Here is a tiny trained network, its code and every weight. The questions are about switching its units off for an input and a class, where a switched-off unit gives its printed mean instead of its output.

import numpy as np


def w(rows, s, z=0):
    codes = np.array(rows[::2]) - 128.0
    scale = np.full(codes.shape[1], s)
    scale[-1] = z or s
    return codes * scale


def norm(h):
    return h / np.sqrt((h * h).mean(-1, keepdims=True) + 1e-5)


def f(y):
    return y / 2 * (1 + np.tanh(0.7978845608 * (y + 0.044715 * y**3)))


def log_softmax(a):
    a = a - a.max(-1, keepdims=True)
    return a - np.log(np.exp(a).sum(-1, keepdims=True))


def net(x, mask):
    res = np.array(x, float).reshape(1, 8) / 4 @ E
    u = 0
    for l in range(2):
        y = f(norm(res) @ A[l][:, :-1].T + A[l][:, -1])
        res = res + np.where(mask[u : u + 4], y, B[l][:, -1]) @ B[l][:, :-1]
        u += 4
    return log_softmax(norm(res)[-1] @ U[:, :-1].T + U[:, -1])


A, B = {}, {}
E = w([
[129,141,142,149,153,138,123,122,137,149,160,122],'x0',
[82,124,142,151,112,189,152,133,89,136,103,147],'x1',
[137,176,102,126,111,163,101,151,144,141,121,124],'x2',
[185,79,47,151,148,144,148,177,56,97,181,163],'x3',
[140,139,124,110,126,144,110,134,147,131,117,149],'x4',
[154,157,107,140,94,143,130,119,128,105,93,100],'x5',
[20,129,173,57,127,90,148,55,148,166,105,70],'x6',
[87,170,122,135,120,84,254,17,121,187,135,207],'x7',
],0.0096)
A[0] = w([
[146,2,187,30,202,111,136,138,137,149,209,128,137],'0.n0',
[158,166,70,170,134,111,214,120,125,163,118,204,133],'0.n1',
[110,53,119,93,143,159,121,162,145,88,62,60,252],'0.n2',
[86,161,182,191,171,41,110,99,194,111,98,254,148],'0.n3',
],0.0064,0.0036)
B[0] = w([
[151,176,103,148,100,178,146,113,120,115,148,70,199],'0.n0',
[83,165,160,71,75,154,130,129,107,80,157,127,221],'0.n1',
[83,157,154,141,131,252,114,175,135,142,153,75,254],'0.n2',
[134,122,112,134,56,108,100,148,96,149,85,120,203],'0.n3',
],0.013,0.0058)
A[1] = w([
[163,117,81,114,127,120,199,109,73,71,186,254,51],'1.n0',
[109,127,139,124,186,145,106,127,100,165,155,57,138],'1.n1',
[83,196,81,94,110,117,200,142,91,108,140,135,253],'1.n2',
[131,38,37,149,154,184,99,152,98,82,171,127,69],'1.n3',
],0.0092,0.0031)
B[1] = w([
[75,157,139,44,166,136,33,99,110,3,169,105,220],'1.n0',
[168,154,117,162,142,148,57,133,132,96,133,159,205],'1.n1',
[208,119,200,113,89,116,155,94,168,172,186,154,253],'1.n2',
[135,146,6,145,179,111,132,227,103,213,43,148,220],'1.n3',
],0.012,0.0079)
U = w([
[207,138,107,158,144,191,77,206,135,157,121,94,236],'0',
[46,192,163,64,165,156,34,125,113,48,200,96,193],'1',
[169,157,189,96,37,79,140,105,109,125,212,223,94],'2',
[99,121,161,76,136,53,193,56,175,235,103,149,4],'3',
[156,76,24,179,189,72,96,255,42,118,106,206,35],'4',
],0.0091,0.0042)

Each question gives the input, the list of numbers given to net, and the class t.
The units are the neurons (one row each of A and B). Each row of codes is followed by its name. A weight is (code - 128) times the scale printed after its matrix; where a second scale follows, it is the last column's (A, B and U).
mask holds one flag per neuron, layer by layer. A switched-off neuron (its flag False) gives its mean, the last column of its row in B, instead of its output. The means were averaged over made-up inputs and are rounded, as every weight is.
A unit's drop is (log p(t) with every unit on - log p(t) with that unit switched off) / (log p(t) with every unit on - log p(t) with every unit switched off).
The circuit of an input: a set's keep is (log p(t) with only the set's units on - log p(t) with every unit switched off) / (log p(t) with every unit on - log p(t) with every unit switched off). Starting from all 8 units, units are removed one at a time, each time the one whose removal leaves the highest keep (on an exact tie, the one counted first), for as long as the keep stays at least 0.8.
circuit, biggest first: the units of the circuit, biggest drop first
top k neurons: the k neurons with the biggest drops, biggest first
top k neurons in layer l: the k neurons of layer l with the biggest drops, biggest first
input [4,-4,7,-4,-7,-3,4,1], class 3: top 2 neurons	(1.n0 0.n2)
input [6,8,-5,2,-3,-6,7,3], class 2: top 4 neurons	(1.n3 1.n2 0.n0 1.n1)
input [-7,0,4,4,0,1,-2,-3], class 4: circuit, biggest first	(1.n3)
input [-4,0,-5,-4,-6,1,0,-5], class 0: top 2 neurons	(1.n0 0.n1)
input [4,-1,7,6,4,1,-1,1], class 1: circuit, biggest first	(1.n0 0.n2)
input [3,-6,6,-3,2,-5,-3,1], class 2: top 2 neurons	(1.n3 0.n2)
input [1,6,-4,1,-7,-2,-3,7], class 1: top 2 neurons	(1.n0 0.n2)
input [2,0,-4,1,6,8,7,-1], class 0: top 3 neurons	(1.n0 0.n1 0.n2)
input [-6,-3,-6,7,7,1,8,-8], class 0: top 3 neurons	(0.n2 1.n0 1.n3)
input [4,-7,3,8,-3,-8,-3,1], class 1: top 4 neurons	(1.n0 0.n2 0.n1 0.n3)
input [-6,-7,-2,1,-3,0,-3,0], class 4: top 2 neurons in layer 0	(0.n1 0.n2)
input [-5,-3,4,2,5,-5,-5,-7], class 4: top 3 neurons	(1.n3 1.n2 0.n1)
input [-4,5,-7,-7,1,-7,-4,-1], class 0: top 2 neurons in layer 1	(1.n0 1.n2)
input [-2,-1,-1,-8,5,-7,0,-3], class 0: top 3 neurons	(1.n0 0.n1 0.n3)
input [6,4,1,-4,-8,-8,-2,-4], class 0: top neuron	(1.n0)
input [-5,-4,-4,0,5,-3,5,2], class 3: top 4 neurons	(1.n0 0.n1 0.n2 1.n1)
input [-7,-5,-5,1,-8,4,5,8], class 2: top 2 neurons	(1.n2 1.n3)
input [2,3,-6,-4,8,-6,0,-3], class 0: top 3 neurons in layer 0	(0.n1 0.n0 0.n3)
input [-7,-4,-4,6,2,8,0,-5], class 4: top 2 neurons in layer 0	(0.n1 0.n0)
input [0,5,2,1,2,7,8,1], class 2: circuit, biggest first	(1.n2)
input [3,-7,-1,-4,8,-1,1,2], class 3: circuit, biggest first	(1.n0 0.n2)
input [6,-2,2,-5,0,6,0,5], class 2: top 2 neurons in layer 0	(0.n1 0.n3)
input [-6,7,0,1,-5,4,-8,-7], class 4: top 2 neurons in layer 0	(0.n0 0.n1)
input [-6,1,0,4,4,6,-3,-5], class 4: top 2 neurons in layer 0	(0.n0 0.n1)
input [-7,-8,8,3,8,7,-5,0], class 4: top 2 neurons in layer 0	(0.n0 0.n2)
